-336,-146,-276
-454,-600,-498
29,367,301
|
-600,-498
367,301

680,512,-159
171,599,-462
110,-311,521
-447,-324,-348
|
599,-462
-311,521

-110,467,108,-317,-277
618,161,-469,642,-197
462,-673,122,-238,-1
-339,357,-685,28,534
-213,-208,168,246,163
|
161,-469
-673,122

22,-179,-617,-160
64,228,-63,119
16,5,-286,-18
22,-230,-681,-213
-13,61,-245,-10
|
228,-63
5,-286

375,-168,-625
424,-101,-273
-740,483,-79
-625,46,716
|
-101,-273
483,-79

509,303,-84,-126
309,-837,236,89
436,341,-92,-163
|
-837,236
341,-92

129,579,341,-228
-161,-5,91,28
434,631,60,44
-28,-77,-151,-108
-326,-10,100,-64
|
-5,91
631,60
---
-261,474,81,763
-152,74,383,742
-102,548,476,74
93,628,33,499
|
-261,474
-152,74
-102,548

53,192,524,266
-173,-6,266,-251
788,173,641,573
-108,49,439,13
178,129,412,68
|
53,192
-173,-6
788,173

-436,-304,-82,-408
-692,-601,377,361
-323,-308,367,160
-599,-351,-157,-369
|
-436,-304
-692,-601
-323,-308

-162,222,82
148,92,207
617,226,78
|
-162,222
148,92
617,226

93,725,-84
148,-178,807
-46,146,-71
261,-114,-302
172,617,-23
|
93,725
148,-178
-46,146

27,-56,2,-76
599,-97,87,324
103,-78,33,-60
29,-114,23,-152
-143,88,16,182
|
27,-56
599,-97
103,-78
---
-39,192,-31,778
439,251,242,-486
153,221,35,247
-139,117,-196,666
428,417,182,18
-223,-90,-149,414
375,175,474,-194
-426,-736,319,-375
125,212,12,327
384,223,218,-404
374,321,147,-139
|
192,-31,778,-39
251,242,-486,439
221,35,247,153
117,-196,666,-139
417,182,18,428
-90,-149,414,-223
175,474,-194,375
-736,319,-375,-426
212,12,327,125
223,218,-404,384
321,147,-139,374

58,205,-588,-168,353,-284,-342,122,623,-153,116,-41,305,-470
317,-93,-57,-75,-432,-397,-537,127,-484,-140,-39,276,-29,-173
-316,-53,111,-239,-696,45,485,-325,-458,-490,-144,-384,45,187
-24,132,64,-49,-361,384,439,-487,-195,-259,-151,-192,381,286
|
205,-588,-168,353,-284,-342,122,623,-153,116,-41,305,-470,58
-93,-57,-75,-432,-397,-537,127,-484,-140,-39,276,-29,-173,317
-53,111,-239,-696,45,485,-325,-458,-490,-144,-384,45,187,-316
132,64,-49,-361,384,439,-487,-195,-259,-151,-192,381,286,-24

-122,18
-407,810
-739,325
-28,624
-240,572
-837,-33
16,138
-785,456
6,165
|
18,-122
810,-407
325,-739
624,-28
572,-240
-33,-837
138,16
456,-785
165,6

486,582,18,-405,389,41,105
-232,-666,-5,92,-139,31,-130
-20,483,169,-371,-3,137,-67
484,-458,-105,-280,458,17,11
|
582,18,-405,389,41,105,486
-666,-5,92,-139,31,-130,-232
483,169,-371,-3,137,-67,-20
-458,-105,-280,458,17,11,484

-209,-607,-244,-103,-601,-563,-223,-204,-605
-179,-585,-216,-138,-560,-570,-239,-272,-556
-210,-711,-341,-187,-679,-704,-248,-226,-684
-236,-603,-152,-53,-576,-564,-229,-253,-569
-138,-469,-300,-229,-438,-527,-158,-155,-455
-193,-644,-200,-83,-589,-631,-229,-228,-575
-151,-562,-71,-26,-533,-551,-264,-242,-538
-199,-439,-169,-79,-451,-456,-160,-82,-492
|
-607,-244,-103,-601,-563,-223,-204,-605,-209
-585,-216,-138,-560,-570,-239,-272,-556,-179
-711,-341,-187,-679,-704,-248,-226,-684,-210
-603,-152,-53,-576,-564,-229,-253,-569,-236
-469,-300,-229,-438,-527,-158,-155,-455,-138
-644,-200,-83,-589,-631,-229,-228,-575,-193
-562,-71,-26,-533,-551,-264,-242,-538,-151
-439,-169,-79,-451,-456,-160,-82,-492,-199

415,-200,105,-71,288
305,-123,80,-75,166
67,-273,54,-394,16
354,710,146,253,-88
-185,261,-159,426,-268
213,206,-626,140,-137
-166,-203,34,-119,-69
-97,-209,33,24,360
75,-193,-10,-95,359
117,194,-533,215,-342
-497,-20,93,-2,-302
|
-200,105,-71,288,415
-123,80,-75,166,305
-273,54,-394,16,67
710,146,253,-88,354
261,-159,426,-268,-185
206,-626,140,-137,213
-203,34,-119,-69,-166
-209,33,24,360,-97
-193,-10,-95,359,75
194,-533,215,-342,117
-20,93,-2,-302,-497
---
-505,-258,405,655
284,-491,-478,754
485,-197,-676,183
-513,-171,222,665
|
-491,-478
-197,-676

-702,-613,-309,-619
-130,-103,-206,-242
-272,-235,-127,-241
199,170,-123,-27
|
-103,-206
-235,-127

-287,113,686,633,219
223,-15,-517,-515,-108
412,-673,-274,-252,-500
501,-832,-392,-344,-536
|
-15,-517
-673,-274

65,-283,-253,807,290
516,313,-633,-220,315
376,85,-487,782,-95
-288,36,-456,-17,-546
|
313,-633
85,-487

428,-491,-527
437,-395,-498
-763,-558,441
-246,-742,208
-384,432,522
|
-395,-498
-558,441

77,-431,-352
-795,-117,-166
268,183,251
-213,-174,-281
|
-117,-166
183,251

148,311,302,751,-391
431,501,-124,682,-556
377,424,-145,557,-468
-83,1,308,240,-38
68,168,238,472,-221
|
501,-124
424,-145
---
-299,-730,371,-96,327
-420,-138,-77,351,-141
-560,-406,47,350,-78
|
-420,-138,-77
-560,-406,47

252,413,-441,296
484,59,189,-191
-7,-374,-228,-339
496,326,235,496
311,348,-673,397
|
484,59,189
-7,-374,-228

-82,-766,-224,161
-516,18,-73,279
243,159,-623,-160
|
-516,18,-73
243,159,-623

301,201,90,-8,68
607,-313,-28,136,654
621,-375,10,-14,631
646,-200,-170,414,698
|
607,-313,-28
621,-375,10

-229,124,-780,-402,-388
104,289,757,-116,730
286,-228,597,651,176
380,-115,688,520,257
-532,-470,406,48,212
|
104,289,757
286,-228,597

-747,-234,48,118
327,82,643,117
429,-515,285,-421
|
327,82,643
429,-515,285
---
-276,-241,-178,-254,-242,790,-147,-136,800
-49,-158,-223,-222,-172,835,-234,-75,709
|
800,709
-136,-75
-147,-234
790,835
-242,-172
-254,-222
-178,-223
-241,-158
-276,-49

56,535,372,-709
850,346,-22,-758
-720,-514,-220,773
|
-709,-758,773
372,-22,-220
535,346,-514
56,850,-720

-161,-159,-217,-175,-161,-183,174,-182,-199
-337,-171,-424,-359,-171,-221,361,-223,-259
-234,-163,-310,-252,-165,-199,264,-200,-223
510,-114,586,533,-126,-37,-569,-27,28
-313,-168,-407,-335,-169,-216,356,-218,-250
-171,-160,-225,-185,-162,-185,176,-184,-203
-581,-186,-720,-617,-184,-275,638,-280,-341
455,-117,506,473,-128,-48,-482,-41,11
-558,-184,-703,-594,-181,-269,633,-276,-332
|
-199,-259,-223,28,-250,-203,-341,11,-332
-182,-223,-200,-27,-218,-184,-280,-41,-276
174,361,264,-569,356,176,638,-482,633
-183,-221,-199,-37,-216,-185,-275,-48,-269
-161,-171,-165,-126,-169,-162,-184,-128,-181
-175,-359,-252,533,-335,-185,-617,473,-594
-217,-424,-310,586,-407,-225,-720,506,-703
-159,-171,-163,-114,-168,-160,-186,-117,-184
-161,-337,-234,510,-313,-171,-581,455,-558

505,-455,516,-77,328,36,61,248,115,8,-65,71
304,-11,288,-87,52,290,-100,-311,-166,-13,76,448
-229,-108,-153,316,203,-82,-116,665,682,-336,146,294
461,-147,80,-289,179,58,-36,-234,-161,-6,-142,442
|
71,448,294,442
-65,76,146,-142
8,-13,-336,-6
115,-166,682,-161
248,-311,665,-234
61,-100,-116,-36
36,290,-82,58
328,52,203,179
-77,-87,316,-289
516,288,-153,80
-455,-11,-108,-147
505,304,-229,461

-49,375,228,-8,-42,289
-213,-33,415,-373,128,90
-108,835,545,-18,-88,683
-40,208,154,12,-22,187
-9,43,47,-11,-2,52
3,34,5,-38,22,-40
5,40,-15,-5,3,-57
13,150,-43,-171,97,-304
-16,30,-23,0,27,-3
|
289,90,683,187,52,-40,-57,-304,-3
-42,128,-88,-22,-2,22,3,97,27
-8,-373,-18,12,-11,-38,-5,-171,0
228,415,545,154,47,5,-15,-43,-23
375,-33,835,208,43,34,40,150,30
-49,-213,-108,-40,-9,3,5,13,-16

-134,64,-40,-126,-81,-48,-130,-133
-161,226,-220,-140,-277,-235,-141,-173
-97,-197,201,-112,228,208,-119,-81
-108,-126,128,-117,142,132,-123,-97
-114,-72,90,-118,81,90,-123,-105
-106,-130,137,-116,148,141,-122,-95
-115,-67,82,-119,75,82,-124,-107
-112,-76,99,-117,87,99,-123,-103
-209,558,-530,-158,-669,-564,-156,-240
-97,-196,198,-112,225,205,-119,-82
-188,420,-397,-150,-506,-423,-149,-211
|
-133,-173,-81,-97,-105,-95,-107,-103,-240,-82,-211
-130,-141,-119,-123,-123,-122,-124,-123,-156,-119,-149
-48,-235,208,132,90,141,82,99,-564,205,-423
-81,-277,228,142,81,148,75,87,-669,225,-506
-126,-140,-112,-117,-118,-116,-119,-117,-158,-112,-150
-40,-220,201,128,90,137,82,99,-530,198,-397
64,226,-197,-126,-72,-130,-67,-76,558,-196,420
-134,-161,-97,-108,-114,-106,-115,-112,-209,-97,-188
